Below are the code and all the weights of a small trained network. Each question names an input and a target symbol and asks about switching units off, where a switched-off unit gives its printed mean instead of its output.

import numpy as np


def w(rows, s, z=0):
    codes = np.array(rows[::2]) - 128.0
    scale = np.full(codes.shape[1], s)
    scale[-1] = z or s
    return codes * scale


def norm(h):
    return h / np.sqrt((h * h).mean(-1, keepdims=True) + 1e-5)


def f(y):
    return np.maximum(y, 0)


def softmax(a):
    e = np.exp(a - a.max(-1, keepdims=True))
    return e / e.sum(-1, keepdims=True)


def log_softmax(a):
    a = a - a.max(-1, keepdims=True)
    return a - np.log(np.exp(a).sum(-1, keepdims=True))


def net(x, mask):
    ids = ['αγδεηλμξστφψω'.index(c) for c in x.split()]
    T = len(ids)
    res = E[ids] + P[:T]
    u = 0
    for l in range(3):
        q, k, v = (norm(res) @ M[l].T for M in (Q, K, V))
        z = softmax(np.where(np.tri(T) > 0, q @ k.T / 2**0.5, -1e9)) @ v
        res = res + np.where(mask[u], z, O[l][:, -1]) @ O[l][:, :-1]
        u += 1
        y = f(norm(res) @ A[l][:, :-1].T + A[l][:, -1])
        res = res + np.where(mask[u : u + 8], y, B[l][:, -1]) @ B[l][:, :-1]
        u += 8
    return log_softmax(norm(res)[-1] @ U[:, :-1].T + U[:, -1])


Q, K, V, O, A, B = {}, {}, {}, {}, {}, {}
E = w([
[150,149,136,163,138,170,82,91],'α',
[150,163,171,194,139,77,92,122],'γ',
[139,164,89,110,146,150,99,76],'δ',
[145,77,123,94,150,146,120,156],'ε',
[137,126,109,94,135,154,104,113],'η',
[131,156,161,148,120,99,97,47],'λ',
[152,67,116,111,145,145,92,157],'μ',
[4,142,161,105,90,120,96,93],'ξ',
[150,125,129,107,146,163,148,140],'σ',
[156,136,126,143,162,46,197,129],'τ',
[156,182,105,156,133,165,99,117],'φ',
[161,138,116,160,128,163,78,166],'ψ',
[138,161,68,118,141,45,94,171],'ω',
],0.028)
P = w([
[178,131,131,103,248,129,110,119],'0',
[66,167,151,155,200,171,148,122],'1',
[127,46,63,197,162,141,130,105],'2',
[184,117,149,80,193,132,122,125],'3',
[78,157,152,142,154,173,154,128],'4',
[133,47,75,185,116,151,132,102],'5',
[193,119,158,66,157,130,132,125],'6',
[83,156,150,137,120,173,163,135],'7',
[137,46,87,177,83,148,137,107],'8',
[201,124,168,63,123,125,140,129],'9',
[87,151,155,132,88,168,169,147],'10',
[139,42,97,166,50,142,143,112],'11',
[193,106,176,53,109,114,132,126],'12',
[82,155,157,133,118,161,156,128],'13',
],0.016)
Q[0] = w([
[47,185,211,76,119,96,100,170],'0.h1',
[250,145,153,84,136,115,105,121],'0.h1',
],0.02)
K[0] = w([
[76,85,121,147,249,133,104,91],'0.h1',
[113,132,170,128,24,3,138,115],'0.h1',
],0.014)
V[0] = w([
[182,92,237,159,88,235,105,90],'0.h1',
[123,191,34,95,101,139,5,253],'0.h1',
],0.0046)
O[0] = w([
[59,173,157,146,254,116,64,121,152],'0.h1',
[78,169,49,98,110,110,119,142,250],'0.h1',
],0.011,0.0012)
A[0] = w([
[157,131,138,73,214,178,187,197,122],'0.n1',
[163,161,176,12,184,35,207,189,190],'0.n2',
[60,48,87,249,168,128,188,142,96],'0.n3',
[200,103,96,191,135,47,94,157,172],'0.n4',
[132,158,123,142,130,215,148,67,3],'0.n5',
[107,2,74,86,131,63,143,153,105],'0.n6',
[49,107,169,185,132,110,183,151,127],'0.n7',
[149,190,150,213,117,144,185,152,149],'0.n8',
],0.0084,0.0035)
B[0] = w([
[102,60,167,124,124,75,54,129,254],'0.n1',
[117,109,2,176,225,160,184,212,247],'0.n2',
[122,136,13,154,46,115,18,98,208],'0.n3',
[10,101,144,36,95,123,136,111,228],'0.n4',
[156,122,174,78,44,191,96,130,213],'0.n5',
[202,228,113,184,137,189,98,55,200],'0.n6',
[69,23,184,56,86,123,148,40,160],'0.n7',
[204,171,152,131,114,32,110,82,227],'0.n8',
],0.0081,0.0053)
Q[1] = w([
[187,120,117,109,200,46,51,66],'1.h1',
[38,92,38,183,3,146,81,99],'1.h1',
],0.0066)
K[1] = w([
[165,96,191,164,65,41,118,167],'1.h1',
[135,142,118,101,82,174,117,254],'1.h1',
],0.011)
V[1] = w([
[98,109,95,142,170,194,176,29],'1.h1',
[100,121,110,128,147,2,117,103],'1.h1',
],0.0049)
O[1] = w([
[168,175,138,136,129,88,128,9,254],'1.h1',
[137,153,127,99,51,128,188,177,138],'1.h1',
],0.012,0.0009)
A[1] = w([
[101,147,145,97,161,6,112,147,8],'1.n1',
[93,111,80,87,84,96,156,75,4],'1.n2',
[175,85,199,73,164,113,149,135,190],'1.n3',
[79,121,160,133,66,117,57,137,228],'1.n4',
[159,82,97,161,169,111,200,133,87],'1.n5',
[153,151,108,113,144,60,80,208,99],'1.n6',
[162,64,112,136,62,155,153,117,52],'1.n7',
[148,202,76,117,171,131,92,153,24],'1.n8',
],0.012,0.0047)
B[1] = w([
[150,86,122,51,101,221,228,187,155],'1.n1',
[159,38,159,140,130,225,157,151,162],'1.n2',
[95,254,120,80,177,66,167,191,214],'1.n3',
[183,119,32,118,239,136,178,83,253],'1.n4',
[143,133,134,128,95,171,67,23,186],'1.n5',
[188,104,253,93,109,201,108,174,179],'1.n6',
[113,62,162,128,139,46,215,141,171],'1.n7',
[98,76,139,202,57,95,194,111,213],'1.n8',
],0.0097,0.0072)
Q[2] = w([
[158,118,181,1,154,149,108,187],'2.h1',
[170,31,114,216,130,153,180,138],'2.h1',
],0.0099)
K[2] = w([
[35,3,186,161,204,87,194,134],'2.h1',
[254,167,114,165,124,145,178,249],'2.h1',
],0.0074)
V[2] = w([
[66,130,154,42,46,160,86,75],'2.h1',
[255,208,153,232,110,108,192,134],'2.h1',
],0.0051)
O[2] = w([
[63,163,13,52,139,122,61,1,26],'2.h1',
[126,251,65,201,26,74,118,76,252],'2.h1',
],0.0057,0.0028)
A[2] = w([
[22,251,130,76,92,217,101,170,254],'2.n1',
[89,166,191,179,179,171,81,96,14],'2.n2',
[29,139,102,73,77,107,102,36,12],'2.n3',
[203,53,153,191,117,161,43,82,21],'2.n4',
[193,110,88,37,51,129,75,169,100],'2.n5',
[110,194,201,136,175,121,46,208,80],'2.n6',
[12,42,76,211,168,53,90,124,52],'2.n7',
[101,50,205,29,174,129,124,149,22],'2.n8',
],0.011,0.004)
B[2] = w([
[57,96,183,77,69,106,101,193,225],'2.n1',
[145,109,68,135,75,175,167,167,182],'2.n2',
[212,77,117,193,164,72,97,117,175],'2.n3',
[111,113,253,94,159,65,149,99,253],'2.n4',
[140,63,86,138,133,180,189,80,216],'2.n5',
[53,86,99,156,108,105,125,112,205],'2.n6',
[113,213,141,134,147,172,129,212,215],'2.n7',
[155,206,114,151,51,129,117,93,233],'2.n8',
],0.013,0.0047)
U = w([
[144,128,194,145,112,251,115,111,2],'α',
[208,181,128,106,150,82,175,148,9],'γ',
[136,69,124,106,82,97,41,121,252],'δ',
[134,176,91,166,165,181,124,206,127],'ε',
[124,133,107,39,131,179,91,77,155],'η',
[156,140,56,164,158,53,92,76,52],'λ',
[146,94,179,110,198,130,91,139,181],'μ',
[50,97,143,130,138,147,122,84,191],'ξ',
[66,163,117,97,149,38,118,142,222],'σ',
[143,65,75,142,99,167,179,133,100],'τ',
[114,190,125,156,53,135,127,123,137],'φ',
[138,75,213,191,106,62,159,140,74],'ψ',
[111,112,165,106,88,159,139,207,235],'ω',
],0.017,0.0031)

Each question gives the input, a string of symbols that net reads in full, and the target symbol t.
The units are the heads (2 rows each of Q, K, V and O) and the neurons (one row each of A and B). Each row of codes is followed by its name. A weight is (code - 128) times the scale printed after its matrix; where a second scale follows, it is the last column's (O, A, B and U).
mask holds one flag per unit, layer by layer, with each layer's heads first. A switched-off unit (its flag False) gives its mean, the last column of its rows in O or B, instead of its output. The means were averaged over made-up inputs and are rounded, as every weight is.
A unit's drop is (log p(t) with every unit on - log p(t) with that unit switched off) / (log p(t) with every unit on - log p(t) with every unit switched off).
The circuit of an input: a set's keep is (log p(t) with only the set's units on - log p(t) with every unit switched off) / (log p(t) with every unit on - log p(t) with every unit switched off). Starting from the 12 units with the biggest drops (on a tie, the unit counted first), units are removed one at a time, each time the one whose removal leaves the highest keep (on an exact tie, the one counted first), for as long as the keep stays at least 0.8.
units of the circuit, in order: the units of the circuit, biggest drop first
unit that matters most: the unit with the biggest drop
top k neurons: the k neurons with the biggest drops, biggest first
k most important neurons of layer l: the k neurons of layer l with the biggest drops, biggest first
input σ σ φ ω φ τ φ φ φ λ φ η φ σ, target σ: top neuron : [1.n3]
input δ φ α φ, target ψ: units of the circuit, in order : [1.n8, 2.n4]
input φ φ ψ, target ε: top 3 neurons : [2.n7, 1.n5, 0.n6]
input μ ω ξ σ, target η: 2 most important neurons of layer 2 : [2.n8, 2.n6]
input γ φ φ ψ ψ α φ α ψ μ γ, target γ: units of the circuit, in order : [1.n4, 1.n1]
input φ λ σ φ ε η σ φ φ ξ, target η: units of the circuit, in order : [1.n4, 1.n8]
input ξ φ φ φ η τ φ α μ σ λ η η, target σ: units of the circuit, in order : [0.h1, 1.n3, 2.n6]
input φ σ λ φ σ μ α ψ φ, target ε: top 3 neurons : [2.n7, 0.n6, 1.n5]
input σ φ δ σ ξ ε, target μ: units of the circuit, in order : [2.n4, 0.h1, 1.n8]
input σ φ φ μ, target δ: top 3 neurons : [1.n4, 0.n1, 2.n6]
input α λ ξ φ ε φ α ψ, target ψ: units of the circuit, in order : [2.n4, 1.n3]
input φ φ τ η, target γ: units of the circuit, in order : [0.h1, 1.n3]
input δ φ φ φ φ μ φ μ, target μ: top 2 neurons : [2.n4, 0.n1]
input φ ψ μ σ φ ξ φ, target η: units of the circuit, in order : [2.h1]
input ω η λ γ ε ξ σ ψ σ σ, target η: 3 most important neurons of layer 0 : [0.n2, 0.n1, 0.n7]
input μ τ δ ξ φ η φ, target η: top 2 neurons : [0.n2, 0.n3]
input μ σ φ ψ, target α: 2 most important neurons of layer 2 : [2.n8, 2.n1]
input σ φ φ τ φ ξ ω φ ψ η σ τ μ, target γ: top 3 neurons : [1.n3, 1.n7, 2.n8]
input φ σ τ φ λ γ α φ φ μ, target ω: top 3 neurons : [1.n3, 1.n4, 0.n2]
input φ φ φ μ α φ φ φ φ, target λ: unit that matters most : 0.n2
input λ φ γ λ ω σ ε σ φ σ φ φ μ τ, target τ: top 3 neurons : [1.n1, 0.n8, 0.n2]
input η λ σ, target μ: 2 most important neurons of layer 2 : [2.n4, 2.n7]
input σ η ω φ φ τ φ η φ σ τ η ξ, target η: top 3 neurons : [1.n4, 2.n8, 1.n8]
input σ σ φ φ ψ σ σ, target ε: top 2 neurons : [1.n3, 0.n2]
input μ σ σ φ σ φ δ φ η λ, target σ: top 3 neurons : [1.n3, 2.n6, 1.n4]
